Below is a small trained network, with its code and all its weights. Each question gives an input and a class and asks what happens when units are switched off, that is, made to give their printed mean instead of their output.

import numpy as np


def w(rows, s, z=0):
    codes = np.array(rows[::2]) - 128.0
    scale = np.full(codes.shape[1], s)
    scale[-1] = z or s
    return codes * scale


def f(y):
    return np.maximum(y, 0)


def log_softmax(a):
    a = a - a.max(-1, keepdims=True)
    return a - np.log(np.exp(a).sum(-1, keepdims=True))


def net(x, mask):
    res = np.array(x, float).reshape(1, 7) / 4 @ E
    y = f(res @ A[0][:, :-1].T + A[0][:, -1])
    res = res + np.where(mask, y, B[0][:, -1]) @ B[0][:, :-1]
    return log_softmax(res[-1] @ U[:, :-1].T + U[:, -1])


A, B = {}, {}
E = w([
[68,85,100,178,36,41,199,64,160,112,96],'x0',
[65,231,22,222,149,107,74,100,169,193,64],'x1',
[178,94,150,116,21,168,42,83,11,189,54],'x2',
[109,140,141,131,129,126,128,126,117,136,138],'x3',
[119,68,71,188,178,129,109,52,62,137,253],'x4',
[135,155,153,133,147,211,201,52,145,101,85],'x5',
[134,148,165,117,161,137,178,67,127,149,105],'x6',
],0.0073)
A[0] = w([
[145,142,175,70,49,228,48,6,109,97,111,63],'N1',
[169,116,113,50,244,237,119,154,126,162,142,36],'N2',
[96,94,102,112,161,50,109,80,97,175,171,63],'N3',
[177,84,174,179,49,133,107,38,50,209,37,33],'N4',
[161,22,234,26,69,171,202,105,79,42,166,98],'N5',
[70,62,82,174,73,127,70,202,131,113,189,227],'N6',
[100,34,62,219,132,164,115,112,99,168,253,101],'N7',
[100,143,103,165,27,77,205,2,169,98,136,128],'N8',
[122,147,146,171,241,66,191,121,230,14,146,2],'N9',
[148,69,102,147,84,128,111,170,38,173,77,37],'N10',
[49,189,166,50,90,108,229,143,130,105,20,218],'N11',
[58,59,106,98,45,18,182,106,115,61,97,102],'N12',
[151,47,200,92,162,130,234,154,114,117,165,75],'N13',
[132,247,95,165,174,178,213,21,132,202,98,144],'N14',
[91,84,126,137,58,109,208,60,155,64,120,27],'N15',
[126,64,119,212,207,198,193,32,68,115,148,97],'N16',
],0.006,0.0055)
B[0] = w([
[94,105,203,135,67,87,144,127,149,56,239,196],'N1',
[91,191,168,51,150,145,111,84,131,141,156,183],'N2',
[192,28,155,117,73,139,160,150,182,168,119,155],'N3',
[73,131,115,121,41,103,198,153,179,107,218,216],'N4',
[98,159,71,219,141,94,84,123,55,102,38,254],'N5',
[215,105,135,161,168,156,162,124,119,103,123,214],'N6',
[108,93,169,131,123,127,149,150,119,198,65,205],'N7',
[171,203,110,76,170,184,59,86,107,161,140,232],'N8',
[19,89,109,90,18,104,186,165,110,128,215,202],'N9',
[55,86,137,92,86,115,131,133,159,104,204,168],'N10',
[216,56,182,172,121,155,150,145,196,146,132,246],'N11',
[162,190,151,64,180,172,57,26,95,183,160,213],'N12',
[108,166,130,216,83,69,118,95,68,108,84,196],'N13',
[139,160,126,218,158,52,106,105,133,79,126,223],'N14',
[95,155,106,58,147,152,88,151,156,138,153,177],'N15',
[188,1,204,117,163,152,155,191,188,180,69,206],'N16',
],0.0077,0.0089)
U = w([
[148,112,128,133,133,118,135,151,112,128,148,255],'0',
[3,95,95,84,70,100,192,167,116,115,238,28],'1',
[149,101,131,128,142,123,126,151,117,128,135,237],'2',
[55,160,55,213,122,54,63,143,78,140,54,75],'3',
[159,37,182,86,119,179,170,192,161,186,49,19],'4',
[89,199,156,1,188,211,54,90,63,167,195,38],'5',
],0.0084,0.0073)

Each question gives the input, the list of numbers given to net, and the class t.
The units are the neurons (one row each of A and B). Each row of codes is followed by its name. A weight is (code - 128) times the scale printed after its matrix; where a second scale follows, it is the last column's (A, B and U).
mask holds one flag per neuron, in row order. A switched-off neuron (its flag False) gives its mean, the last column of its row in B, instead of its output. The means were averaged over made-up inputs and are rounded, as every weight is.
A unit's drop is (log p(t) with every unit on - log p(t) with that unit switched off) / (log p(t) with every unit on - log p(t) with every unit switched off).
The circuit of an input: a set's keep is (log p(t) with only the set's units on - log p(t) with every unit switched off) / (log p(t) with every unit on - log p(t) with every unit switched off). Starting from the 12 units with the biggest drops (on a tie, the unit counted first), units are removed one at a time, each time the one whose removal leaves the highest keep (on an exact tie, the one counted first), for as long as the keep stays at least 0.8.
units of the circuit, in order: the units of the circuit, biggest drop first
unit that matters most: the unit with the biggest drop
k most important neurons: the k neurons with the biggest drops, biggest first
drop when u is switched off: that unit's drop, to one decimal
input [-6,-1,-1,6,8,1,3], class 4: 2 most important neurons	(N16, N7)
input [-7,7,5,-1,-7,-7,-8], class 0: unit that matters most	N5
input [4,-1,2,7,4,-2,0], class 4: units of the circuit, in order	(N7, N3, N14)
input [-3,-8,-5,0,-5,7,-5], class 3: units of the circuit, in order	(N5, N13)
input [-6,-3,1,6,6,8,5], class 2: units of the circuit, in order	(N16, N14, N5, N11)
input [-8,2,8,1,-7,6,4], class 1: units of the circuit, in order	(N1, N4)
input [2,2,-1,1,7,2,-1], class 4: 2 most important neurons	(N16, N7)
input [-7,1,-7,5,-6,-4,-5], class 1: 3 most important neurons	(N9, N8, N12)
input [2,1,6,1,-2,-2,-2], class 1: units of the circuit, in order	(N4, N10)
input [7,-8,1,-2,-7,8,8], class 0: 2 most important neurons	(N11, N1)
input [-8,8,0,-5,3,0,5], class 3: 2 most important neurons	(N14, N12)
input [6,0,-1,-8,7,-4,-2], class 4: units of the circuit, in order	(N7, N3, N16)
input [4,-7,8,0,-2,-1,7], class 1: 2 most important neurons	(N4, N1)
input [-2,-6,7,-5,-3,0,-5], class 1: unit that matters most	N1
input [-6,8,8,7,8,-8,-5], class 1: units of the circuit, in order	(N10, N4)
input [-4,-5,-3,-1,7,1,-6], class 4: units of the circuit, in order	(N7, N16)
input [-5,7,-4,3,6,-7,-5], class 2: 2 most important neurons	(N5, N6)
input [7,-5,4,1,2,1,6], class 5: 3 most important neurons	(N12, N8, N15)
input [8,-8,5,-1,2,-4,1], class 3: 2 most important neurons	(N5, N13)
input [-7,-6,3,1,7,0,2], class 4: most important neuron	(N16)
input [-3,-5,-1,0,5,4,1], class 3: 3 most important neurons	(N5, N13, N11)
input [-3,-7,-4,-3,4,5,3], class 3: 3 most important neurons	(N5, N13, N11)
input [-7,0,8,0,-8,5,-1], class 1: 2 most important neurons	(N1, N4)
input [5,-2,7,8,-4,5,-1], class 1: 2 most important neurons	(N4, N1)
input [-8,-8,7,-3,2,-2,0], class 3: drop when N10 is switched off	-0.1
input [-1,-1,6,1,8,-3,-4], class 4: drop when N16 is switched off	0.1
input [-2,-6,-8,-5,0,3,-7], class 1: unit that matters most	N9
